Rows and roughly how far along a hidden order each lies, from 0 to 9
In the rows, zero is written as 128.
[128 105  79 145 130 107 112 126 127 118 160  86 105 174 188 110 153 123
 144 186 143 118 182 178 166  71 145 125]
7
[136  93  74 152 132 159 112 133  78 126 155  61  61 207 113 104 143  99
 101 183 137  98 120 157 164  77 156 125]
3
[115 137 135  94 116 203 160 121  90 105  95 141 209 140 138 120 148 127
 182 147 119 122 151 105 106 185 170 180]
4
[124 145 137  98 130 122 111 135 151 113 164 130 102 128 158 108 151 133
 136 185 142 128 185 190 133 167 126 126]
8
[118 150 172  97 118 130 148 126 146 112 127 176 178  78 136 127 136 147
 182 124 129 147 165 126  88 181 122 147]
8
[121 124 142  97 144 175 117 142  97  93 100  60  70 115  97 112 129 110
 123 154  98 133  54 137 130 221 137 137]
0
[136 102  67 169 140  89 115 130 107 144 151  78 117 192 151 115 137 113
 109 149 137 107 133 141 156  43 141 121]
4
[117 127 155 100 126 131 127 130 156  87 149 119 137 103 145 104 153 138
 185 164 129 145 159 174 111 183 127 135]
8
[125 116  95 138 122 109 135 116 145 128 147 134 161 146 171 120 144 143
 170 159 145 127 179 159 152  86 138 128]
8
[133  92  77 153 123 114 162 119 134 127 137 115 106 135  91 104 136 125
 157 133 148 126 117 139 142  87 116 119]
8
[120 130 154 103 130 114 137 133 169 110 134 128 107  83 109 119 133 142
 153 129 130 145 130 148 106 179 104 131]
7
[135  73 115 153 117 185 143 127 129 109 130  87  43 132  62 112 122 101
 138 107 131 125  75 132 117 116 123 127]
5
[121 133 151 118 111 144 183 116 131 109 100 177 210  68 111 133 133 151
 199 106 117 154 102  77 101 173 120 147]
6
[138  67 125 162 120 183 135 127 153  93 139  79  27 114  61 112 123 100
 141 105 124 138  49 139 116 108 110 109]
5
[118 150 112 101 125 145 163 123  93 129 110 166 218 142 178 132 146 140
 173 168 123 121 166  92 130 158 157 167]
5
[120 127 149 102 138 111 132 137 159 110 128 104  92  88  97 113 127 128
 150 129 123 145 107 148 111 201 102 127]
6
[115 118 128 121 146 103 125 140 129 120 118  62 134 136 145 126 131 124
 144 138 111 129 113 117 128 162 128 148]
3
[131  83  91 166 136  75 116 133 162 133 157  57  39 142 114 118 121 118
 117 127 142 123 126 161 152  86 101 104]
7
[114 144 133 113 146  93 111 139 106 126 116  93 152 135 200 142 128 136
 142 161 105 130 152 117 148 171 138 147]
2
[119 142 116 107 133 169 129 133  82 113 102  98 180 170 162 131 147 125
 131 165 104 114 118 103 133 165 174 167]
0
[130 119  96 142 118 109 151 111 143 141 140 166 177 136 162 129 136 143
 172 140 146 129 174 131 143  75 129 127]
9
[128 100  74 149 142 146 111 140 105 105 138  22  74 182 153 111 143  99
 106 177 117 105  94 149 155 110 152 135]
2
[124 177 160  91 129 120 137 135 115 150 114 189 111  88 136 146 110 145
 106 130 130 129 175 114 113 180 119 138]
5
[138  81  69 176 121 116 152 123 147 134 152  93 100 172  86 114 140 119
 137 124 144 111 113 128 131  65 118 128]
7
[133  89 108 150 122 173 144 129 120 119 121  93  53 139  80 123 115 107
 118 119 128 117  90 123 122 117 131 135]
4
[118 164 153  89 134 143 138 126  89 119  95 156 184  98 163 131 130 142
 147 147 111 140 130 107 132 198 144 143]
2
[126 112 124 126 111 155 167 117 121  96 121 144 139  91 119 103 146 134
 208 141 136 147 122 135 121 144 128 133]
8
[124  84 101 148 137 180 126 140 142  82 120  11  31 141 127 117 132  95
 122 143 104 122  52 130 136 154 127 136]
1
[115 143 130 104 122 169 164 120 104 115  89 157 243 135 147 139 141 143
 170 136 108 125 142  80 107 174 164 182]
2
[128 124 126 121 113 149 168 119 116 111 122 154 138  95 122 110 139 133
 186 138 136 141 126 126 122 146 126 130]
8
[119 118 144 101 134 119 115 135 191  77 142  84  84  91 143 100 152 132
 176 167 120 150 117 199 127 203 109 125]
7
[117 142 115  93 137 180 135 132  85 108 100 101 176 160 175 121 150 119
 149 183 103 116 122 116 140 189 175 168]
1
[125  92 158 134 134 148 114 138 185  87 148  54  19  84  95 116 120 109
 122 106 122 146  76 151 105 158  93 106]
4
[117 112 169 100 135 167 129 141 141  93 128  73  49  81  80 110 122 114
 150 130 120 147  83 142 106 217 110 128]
5
[123 113  87 135 111 120 173 105 129 127 113 157 243 137 160 111 154 143
 230 140 144 133 167 125 140  93 146 146]
9
[123 120  98 125 127 143 154 124 116 116 124 122 154 138 158 120 143 129
 172 158 127 127 141 121 139 133 142 146]
6
[121  48 108 152 124 198 139 129  81  70 112   2  60 146  84  99 139 100
 181 150 110 130  59 131 136 151 158 150]
2
[119 173 161  86 130 143 148 124 106 130  81 201 149  70 136 143 112 150
 131 116 117 140 140 105 116 205 129 144]
3
[135  68  62 179 125 115 149 124 150 123 149  71  92 167  94 107 142 117
 150 133 140 118 109 143 137  70 120 127]
7
[117 122 152 109 153 107 106 145 100 103 111  50  56  97 120 126 115 125
 126 154  99 143  62 138 151 206 119 122]
1
[120 165 148  79 129 182 152 124  95 119  82 167 158  91 116 130 125 141
 137 145 113 135 104 115 128 216 140 147]
2
[116 127 129 103 133 204 154 131  85 103  84  95 145 135  84 113 139 121
 144 150 108 120  95 109 113 224 156 174]
1
[137  96  88 159 122 131 151 122 145 140 130 123  90 146  75 127 119 119
 115 108 142 115 106 121 128  82 111 125]
7
[110 153 142  96 139 111 126 130  80 116  99 115 184 116 204 132 134 142
 164 163 107 137 157 116 143 191 154 154]
2
[123 125 116 107 143 152 114 146 114 113 117  55  56 145 120 119 130 106
 102 163 111 116  87 142 137 191 136 141]
2
[109 151 118  90 136 105 129 132 107 120 116 105 200 144 207 126 149 144
 169 192 119 123 184 138 147 183 161 167]
5
[115 119 171 102 143 129 116 140 117  97 108  67  79  78 101 122 116 122
 148 130 105 153  68 128 126 219 112 127]
2
[116 137 111 108 141  97 109 135 143 119 150  91 142 157 200 122 150 134
 142 185 125 122 182 158 152 157 138 137]
5
[110 128 170  98 135 126 117 133 109  74 114  88 157  88 189 115 143 134
 207 160 104 159 124 149 128 204 146 144]
4
[133 103  70 155 122 132 143 117 114 125 145 117 136 163 159 109 150 124
 159 163 142 114 168 146 145  69 147 136]
7
[126  81 103 150 132 179 135 136 131  92 119  33  38 139 110 119 124  99
 121 131 112 118  64 124 128 143 131 139]
2
[134  85 104 151 129 176 126 135 142  96 135  53  10 141 105 119 125  94
 107 132 121 119  68 137 132 119 122 122]
3
[122 175 162 100 130 105 135 131 113 141 115 182 172  89 159 148 117 150
 132 126 122 138 159  96 116 170 123 138]
4
[117 178 158  92 148 107 113 131  65 127  92 146 143  92 199 141 113 147
 121 151 105 141 154 124 149 176 148 135]
0
[136  73  70 175 124 118 143 127 134 121 161  70 119 184 103 102 149 113
 156 142 142 114 120 138 133  57 133 131]
7
[117 122 137 101 122 200 158 126 109 102  99 120 159 131 113 121 139 123
 162 141 114 123 117 107 103 184 155 172]
3
[126 110  79 136 118 138 157 115  94 122 131 131 174 160 175 110 151 133
 193 168 140 121 173 138 151  94 159 144]
7
[127  82  90 161 114 110 131 118 164 105 165  98 150 154 172 112 157 134
 190 166 144 130 168 171 149  71 138 131]
9
[116 111 119 105 137 195 154 133  95 103  83  71 128 141  73 119 135 117
 135 143 103 119  71  99 112 217 151 171]
0
[118 101 102 133 151  97 111 142 151 107 143  21  70 149 138 113 138 115
 126 155 121 123 112 159 140 164 119 136]
4
[122 136 134  99 138 107 107 135 177  93 139 102  94  96 165 111 146 133
 154 173 120 146 128 195 136 187 114 123]
6
[115 124 138 115 124 191 155 124  95 101  92 115 199 141 115 133 140 130
 157 124 104 123 113  81  99 168 166 177]
1
[138  80  88 169 126 106 127 133 166 130 176  77  15 151  92 108 129 112
 124 135 152 118 127 160 135  80 101 105]
9
[113 163  97  98 139 118 147 125  58 127  87 127 243 155 213 130 149 146
 167 189 108 119 156 103 160 173 174 171]
2
[118 161 168  98 132 103 119 132 123 119 123 147 178  94 188 135 127 144
 162 142 116 146 158 130 120 170 133 139]
5
[134  69 122 159 132 109 105 136 174  95 180  40   1 103 106  95 128 104
 156 140 141 148  92 197 143 108  84  80]
9
[112 108 171  98 120 157 159 129 137  69 109 105 122  62 105 107 142 137
 216 136 112 159  98 132  95 235 121 150]
6
[117 142 127  94 135 188 150 129  92 120  87 124 179 145 110 130 134 125
 132 148 105 117 109  96 114 200 159 173]
1
[121  92 111 136 126 185 151 131 116  98 103  58  90 138  87 119 127 109
 137 128 113 118  80 112 112 159 141 160]
3
[134  58  85 150 115 190 139 131 163 100 158  54  37 175  49  86 154  92
 153 144 146 114 105 166 119 120 119 122]
8
[122  89 112 134 125 194 155 130 102 101 103  64  74 136  76 115 125 108
 136 119 119 118  90 109 109 161 144 158]
3
[119 132 151 110 155 110 102 146  99 117 112  67  37  96 119 137 105 128
  98 151 103 141  74 136 155 201 114 118]
0
[121 123 120 101 132 191 149 135  99 108 101  92 100 139  84 116 131 112
 121 149 115 114  93 116 113 190 145 161]
2
[123 124 112 121 122  99 134 118 140 133 143 147 181 143 159 123 143 145
 169 162 145 128 189 157 145 112 139 138]
9
[129  89 102 163 124 156 138 125  79 120 126  86 134 164 108 120 130 112
 147 132 127 117 110 115 128  88 158 146]
4
[129  70 108 170 128 162 141 129  96 107 113  54  57 139  91 132 116 111
 127 112 110 124  62  86 143 122 130 126]
1
[123 114  82 130 125 116 139 118 106 120 130 116 192 168 182 114 159 141
 182 189 133 121 166 149 164 113 159 147]
6
[118 138 157  90 146 163 125 135  86 106  83  95 104  96  92 124 116 122
 119 133 101 140  52 116 135 224 131 128]
0
[114 166 171  88 139 122 126 128  80 115  90 151 160  81 177 132 120 143
 151 136 109 146 150 120 128 196 142 142]
2
[122 123 156 111 136 140 129 139 158 111 137  93  53  87  85 123 116 119
 121 115 127 140 102 134 105 173  98 120]
5
[125 121 123 125 131 173 145 134 130 116 105  85  92 133  97 130 123 113
 111 126 113 117  85 108 114 163 132 152]
2
[123 117 107 122 141 158 126 140 121 111 102  58 104 153 118 131 130 111
 112 148 101 117  65 113 138 181 142 152]
0
[117 170 159  82 139 133 119 134  73 118 104 140 128 101 185 122 125 137
 137 161 117 136 167 138 133 195 147 140]
2
[109  92 116 104 149 130 110 145 120  68 138   1  70 136 141  87 156 112
 182 197 111 138 103 183 149 216 135 140]
4
[118  96 118 140 130 183 166 127 112  98  85  64 114 124  72 131 123 120
 132  98 105 121  65  75 102 174 138 164]
1
[127 110 118 132 149 111 105 142 179 103 165  49   6 108 126 106 132 114
 115 145 127 138  93 177 137 144  88  95]
5
[111 128 139 109 122 168 164 118  93  94  73 129 255 128 140 135 151 149
 191 130  94 133 114  76 106 196 172 191]
1
[129  68 104 154 116 168 146 123 126 107 133  74 122 155  65 107 139 110
 167 120 133 122  97 123 113 107 142 144]
6
[121  96 120 129 119 159 165 122 111 101 107  95 135 112 111 115 137 124
 187 135 122 133  99 115 124 151 141 149]
5
[122 145 101 115 116 119 166 116  67 148 104 178 245 153 175 135 140 148
 181 156 131 119 185  87 139 121 165 165]
6
